Below are the code and all the weights of a small trained network. Each question names an input and a target symbol and asks about switching units off, where a switched-off unit gives its printed mean instead of its output.

import numpy as np


def w(rows, s, z=0):
    codes = np.array(rows[::2]) - 128.0
    scale = np.full(codes.shape[1], s)
    scale[-1] = z or s
    return codes * scale


def f(y):
    return y / 2 * (1 + np.tanh(0.7978845608 * (y + 0.044715 * y**3)))


def softmax(a):
    e = np.exp(a - a.max(-1, keepdims=True))
    return e / e.sum(-1, keepdims=True)


def log_softmax(a):
    a = a - a.max(-1, keepdims=True)
    return a - np.log(np.exp(a).sum(-1, keepdims=True))


def net(x, mask):
    ids = ['Ληθτφψ'.index(c) for c in x.split()]
    T = len(ids)
    res = E[ids] + P[:T]
    u = 0
    for l in range(2):
        q, k, v = (res @ M[l].T for M in (Q, K, V))
        z = softmax(np.where(np.tri(T) > 0, q @ k.T / 4**0.5, -1e9)) @ v
        res = res + np.where(mask[u], z, O[l][:, -1]) @ O[l][:, :-1]
        u += 1
        y = f(res @ A[l][:, :-1].T + A[l][:, -1])
        res = res + np.where(mask[u : u + 8], y, B[l][:, -1]) @ B[l][:, :-1]
        u += 8
    return log_softmax(res[-1] @ U[:, :-1].T + U[:, -1])


Q, K, V, O, A, B = {}, {}, {}, {}, {}, {}
E = w([
[122,91,181],'Λ',
[108,155,130],'η',
[95,91,66],'θ',
[118,9,186],'τ',
[43,185,128],'φ',
[5,103,52],'ψ',
],0.015)
P = w([
[183,128,90],'0',
[156,150,107],'1',
[140,137,128],'2',
[119,131,137],'3',
[102,122,149],'4',
[85,117,157],'5',
[69,115,167],'6',
[56,111,178],'7',
[38,100,183],'8',
[27,119,189],'9',
[8,118,190],'10',
],0.016)
Q[0] = w([
[160,102,126],'L0H1',
[50,92,111],'L0H1',
[172,247,100],'L0H1',
[168,172,65],'L0H1',
],0.015)
K[0] = w([
[105,173,44],'L0H1',
[52,112,199],'L0H1',
[225,97,47],'L0H1',
[246,138,132],'L0H1',
],0.013)
V[0] = w([
[133,131,247],'L0H1',
[138,135,55],'L0H1',
[190,157,130],'L0H1',
[79,180,80],'L0H1',
],0.013)
O[0] = w([
[255,84,41,167],'L0H1',
[18,158,126,77],'L0H1',
[170,102,227,11],'L0H1',
[68,251,99,126],'L0H1',
],0.0059,0.011)
A[0] = w([
[129,154,107,143],'L0N1',
[122,3,189,200],'L0N2',
[160,216,8,141],'L0N3',
[121,15,180,141],'L0N4',
[89,134,97,2],'L0N5',
[172,119,235,100],'L0N6',
[1,229,164,102],'L0N7',
[39,223,127,22],'L0N8',
],0.0082,0.0047)
B[0] = w([
[147,109,156,132],'L0N1',
[119,254,70,248],'L0N2',
[112,199,153,155],'L0N3',
[170,186,87,221],'L0N4',
[183,75,142,139],'L0N5',
[113,118,78,138],'L0N6',
[166,112,167,246],'L0N7',
[171,67,97,203],'L0N8',
],0.0068,0.012)
Q[1] = w([
[131,148,157],'L1H1',
[70,203,81],'L1H1',
[73,254,214],'L1H1',
[101,135,152],'L1H1',
],0.0087)
K[1] = w([
[244,184,72],'L1H1',
[67,23,1],'L1H1',
[175,42,163],'L1H1',
[108,89,59],'L1H1',
],0.0087)
V[1] = w([
[139,127,173],'L1H1',
[102,61,121],'L1H1',
[111,187,67],'L1H1',
[170,253,182],'L1H1',
],0.011)
O[1] = w([
[140,183,79,51],'L1H1',
[152,153,160,120],'L1H1',
[161,90,104,254],'L1H1',
[92,106,7,77],'L1H1',
],0.011,0.0057)
A[1] = w([
[79,146,147,86],'L1N1',
[80,182,111,155],'L1N2',
[58,97,182,204],'L1N3',
[6,142,124,253],'L1N4',
[89,76,136,96],'L1N5',
[175,94,72,44],'L1N6',
[213,118,133,195],'L1N7',
[206,137,81,172],'L1N8',
],0.013,0.0055)
B[1] = w([
[107,145,215,139],'L1N1',
[216,220,150,133],'L1N2',
[214,77,208,201],'L1N3',
[241,206,120,197],'L1N4',
[129,34,3,142],'L1N5',
[163,166,182,216],'L1N6',
[53,67,208,194],'L1N7',
[31,70,158,248],'L1N8',
],0.0057,0.013)
U = w([
[153,151,104,72],'Λ',
[116,49,124,166],'η',
[146,156,100,200],'θ',
[115,127,197,13],'τ',
[156,81,178,132],'φ',
[1,91,151,254],'ψ',
],0.0084,0.0045)

Each question gives the input, a string of symbols that net reads in full, and the target symbol t.
The units are the heads (4 rows each of Q, K, V and O) and the neurons (one row each of A and B). Each row of codes is followed by its name. A weight is (code - 128) times the scale printed after its matrix; where a second scale follows, it is the last column's (O, A, B and U).
mask holds one flag per unit, layer by layer, with each layer's heads first. A switched-off unit (its flag False) gives its mean, the last column of its rows in O or B, instead of its output. The means were averaged over made-up inputs and are rounded, as every weight is.
A unit's drop is (log p(t) with every unit on - log p(t) with that unit switched off) / (log p(t) with every unit on - log p(t) with every unit switched off).
The circuit of an input: a set's keep is (log p(t) with only the set's units on - log p(t) with every unit switched off) / (log p(t) with every unit on - log p(t) with every unit switched off). Starting from the 12 units with the biggest drops (on a tie, the unit counted first), units are removed one at a time, each time the one whose removal leaves the highest keep (on an exact tie, the one counted first), for as long as the keep stays at least 0.8.
circuit, biggest first: the units of the circuit, biggest drop first
most important unit: the unit with the biggest drop
top k neurons: the k neurons with the biggest drops, biggest first
k most important neurons of layer l: the k neurons of layer l with the biggest drops, biggest first
input φ ψ τ ψ τ τ τ τ ψ Λ φ, target τ: top 4 neurons	(L0N8 L0N4 L0N3 L0N2)
input Λ τ θ τ η Λ τ φ τ η, target η: circuit, biggest first	(L0N2 L0H1)
input τ η φ Λ τ φ τ τ Λ ψ, target η: top 2 neurons	(L0N8 L0N7)
input τ τ θ τ τ τ, target ψ: most important unit	L1N8
input θ τ τ θ τ η, target ψ: circuit, biggest first	(L1N4 L1N3)
input ψ ψ θ, target φ: top 4 neurons	(L0N2 L0N8 L0N4 L1N3)
input ψ ψ η ψ φ, target φ: 4 most important neurons of layer 0	(L0N8 L0N2 L0N4 L0N5)
input ψ ψ Λ, target τ: top 3 neurons	(L0N2 L0N8 L0N4)
input τ τ τ τ η, target η: circuit, biggest first	(L0N2 L0H1 L1H1 L0N4)
input ψ τ τ, target τ: top 4 neurons	(L0N8 L0N2 L0N4 L0N5)
input θ τ Λ τ τ φ τ τ, target θ: 2 most important neurons of layer 0	(L0N8 L0N2)
input θ η τ τ θ ψ φ, target φ: 3 most important neurons of layer 0	(L0N2 L0N4 L0N5)
input θ θ ψ τ τ φ θ ψ θ φ, target τ: top 2 neurons	(L0N2 L0N4)
input φ τ τ τ Λ, target ψ: most important neuron of layer 1	(L1N8)
input τ Λ τ τ τ φ, target η: 3 most important neurons of layer 0	(L0N2 L0N4 L0N6)
input θ τ ψ φ φ φ τ τ η τ φ, target θ: 2 most important neurons of layer 1	(L1N8 L1N7)
input θ θ θ, target φ: top 4 neurons	(L0N2 L0N4 L1N3 L0N8)
input Λ θ τ θ, target ψ: top 2 neurons	(L1N4 L1N3)
input η τ τ τ τ Λ τ τ τ φ, target θ: 2 most important neurons of layer 0	(L0N8 L0N3)
input ψ ψ τ, target τ: top neuron	(L0N2)
input θ θ θ θ η θ φ τ, target θ: top 3 neurons	(L0N7 L1N8 L1N7)
input φ φ θ τ ψ τ θ θ ψ, target φ: 3 most important neurons of layer 0	(L0N2 L0N4 L0N3)
